Here is a tiny trained network, its code and every weight. The questions are about switching its units off for an input and a class, where a switched-off unit gives its printed mean instead of its output.

import numpy as np


def w(rows, s, z=0):
    codes = np.array(rows[::2]) - 128.0
    scale = np.full(codes.shape[1], s)
    scale[-1] = z or s
    return codes * scale


def norm(h):
    return h / np.sqrt((h * h).mean(-1, keepdims=True) + 1e-5)


def f(y):
    return y / 2 * (1 + np.tanh(0.7978845608 * (y + 0.044715 * y**3)))


def log_softmax(a):
    a = a - a.max(-1, keepdims=True)
    return a - np.log(np.exp(a).sum(-1, keepdims=True))


def net(x, mask):
    res = np.array(x, float).reshape(1, 7) / 4 @ E
    u = 0
    for l in range(4):
        y = f(norm(res) @ A[l][:, :-1].T + A[l][:, -1])
        res = res + np.where(mask[u : u + 5], y, B[l][:, -1]) @ B[l][:, :-1]
        u += 5
    return log_softmax(norm(res)[-1] @ U[:, :-1].T + U[:, -1])


A, B = {}, {}
E = w([
[82,33,98,145,145,75],'x0',
[22,79,126,201,203,65],'x1',
[117,148,147,134,59,91],'x2',
[81,245,141,74,60,177],'x3',
[128,69,41,35,99,93],'x4',
[85,1,230,14,215,94],'x5',
[30,82,45,69,49,46],'x6',
],0.0056)
A[0] = w([
[134,121,140,2,90,178,4],'0.n1',
[77,94,108,129,112,149,118],'0.n2',
[83,163,140,102,62,96,143],'0.n3',
[187,155,102,216,97,190,117],'0.n4',
[178,181,135,168,81,108,124],'0.n5',
],0.0089,0.0031)
B[0] = w([
[145,182,119,1,188,164,200],'0.n1',
[157,89,52,99,103,115,149],'0.n2',
[86,226,155,123,183,60,199],'0.n3',
[153,117,141,143,76,164,254],'0.n4',
[105,148,113,202,93,189,199],'0.n5',
],0.0099,0.0041)
A[1] = w([
[73,89,91,80,254,117,157],'1.n1',
[66,85,138,80,181,104,2],'1.n2',
[214,135,156,31,106,161,45],'1.n3',
[163,96,91,142,213,145,21],'1.n4',
[122,91,168,116,238,64,112],'1.n5',
],0.0071,0.0023)
B[1] = w([
[188,95,131,204,83,107,254],'1.n1',
[140,173,104,118,93,254,176],'1.n2',
[168,107,78,94,96,171,178],'1.n3',
[28,42,223,74,211,63,139],'1.n4',
[113,131,152,171,107,197,218],'1.n5',
],0.0085,0.0044)
A[2] = w([
[135,153,168,125,148,85,195],'2.n1',
[101,122,106,6,123,166,143],'2.n2',
[176,110,118,131,135,132,248],'2.n3',
[106,76,128,192,192,151,130],'2.n4',
[114,161,144,183,131,136,200],'2.n5',
],0.013,0.0016)
B[2] = w([
[2,154,133,105,108,172,137],'2.n1',
[236,142,145,60,199,59,253],'2.n2',
[61,122,112,155,36,179,177],'2.n3',
[137,12,210,62,172,144,246],'2.n4',
[152,41,89,35,34,208,224],'2.n5',
],0.0088,0.0058)
A[3] = w([
[198,116,103,62,42,40,209],'3.n1',
[168,54,128,1,195,193,254],'3.n2',
[61,166,100,83,139,170,98],'3.n3',
[55,162,35,143,109,13,111],'3.n4',
[108,194,177,84,125,99,114],'3.n5',
],0.0095,0.0028)
B[3] = w([
[145,198,67,93,241,174,182],'3.n1',
[153,130,160,206,112,10,253],'3.n2',
[122,104,190,38,161,94,134],'3.n3',
[71,53,97,135,198,204,152],'3.n4',
[142,148,169,129,139,93,142],'3.n5',
],0.012)
U = w([
[33,148,148,72,125,131,2],'0',
[123,48,153,191,118,75,222],'1',
[49,111,5,109,219,155,79],'2',
[160,123,67,149,39,210,118],'3',
[193,172,88,94,201,70,186],'4',
],0.015,0.0035)

Each question gives the input, the list of numbers given to net, and the class t.
The units are the neurons (one row each of A and B). Each row of codes is followed by its name. A weight is (code - 128) times the scale printed after its matrix; where a second scale follows, it is the last column's (A, B and U).
mask holds one flag per neuron, layer by layer. A switched-off neuron (its flag False) gives its mean, the last column of its row in B, instead of its output. The means were averaged over made-up inputs and are rounded, as every weight is.
A unit's drop is (log p(t) with every unit on - log p(t) with that unit switched off) / (log p(t) with every unit on - log p(t) with every unit switched off).
The circuit of an input: a set's keep is (log p(t) with only the set's units on - log p(t) with every unit switched off) / (log p(t) with every unit on - log p(t) with every unit switched off). Starting from the 12 units with the biggest drops (on a tie, the unit counted first), units are removed one at a time, each time the one whose removal leaves the highest keep (on an exact tie, the one counted first), for as long as the keep stays at least 0.8.
circuit, biggest first: the units of the circuit, biggest drop first
most important unit: the unit with the biggest drop
top k neurons: the k neurons with the biggest drops, biggest first
k most important neurons of layer l: the k neurons of layer l with the biggest drops, biggest first
drop of u: that unit's drop, to one decimal
input [5,4,-8,8,-6,-6,7], class 2: circuit, biggest first -> [3.n4]
input [4,-2,0,2,2,-5,1], class 2: circuit, biggest first -> [3.n2 0.n3 2.n4]
input [6,-1,3,8,-7,5,-4], class 0: circuit, biggest first -> [2.n2 2.n4 3.n2]
input [-4,6,5,-7,-7,-7,-7], class 3: circuit, biggest first -> [3.n2 2.n5]
input [-5,8,5,7,7,2,4], class 2: circuit, biggest first -> [3.n4 2.n4]
input [0,7,5,6,-3,-4,1], class 0: top 2 neurons -> [0.n3 3.n3]
input [-3,5,2,8,-7,-4,2], class 0: 2 most important neurons of layer 0 -> [0.n3 0.n2]
input [-5,-4,-8,-8,8,-2,-4], class 1: top 2 neurons -> [3.n2 1.n4]
input [-7,7,-1,4,-6,1,7], class 0: 2 most important neurons of layer 2 -> [2.n1 2.n5]
input [-8,-2,-7,-2,-5,2,-8], class 1: top 2 neurons -> [3.n1 1.n2]
input [-3,6,8,0,7,-6,-2], class 3: top 3 neurons -> [0.n5 2.n2 0.n4]
input [-6,8,-4,5,7,-2,-5], class 1: top 2 neurons -> [0.n1 2.n2]
input [-6,-6,3,5,6,-4,7], class 4: top 2 neurons -> [2.n2 0.n1]
input [4,2,-7,6,-3,-6,8], class 2: most important unit -> 3.n4
input [5,-4,-8,1,-6,8,8], class 4: 3 most important neurons of layer 0 -> [0.n1 0.n2 0.n5]
input [-3,5,7,-4,8,-4,-3], class 2: drop of 1.n5 -> 0.4
input [-8,-4,4,5,8,-7,4], class 4: drop of 0.n5 -> -0.1
input [8,-7,8,7,-7,5,7], class 4: drop of 0.n1 -> 0.2
input [-1,8,2,3,-7,-3,7], class 2: 2 most important neurons of layer 3 -> [3.n4 3.n2]
input [-6,-1,6,-7,7,-2,-2], class 3: top neuron -> [2.n2]
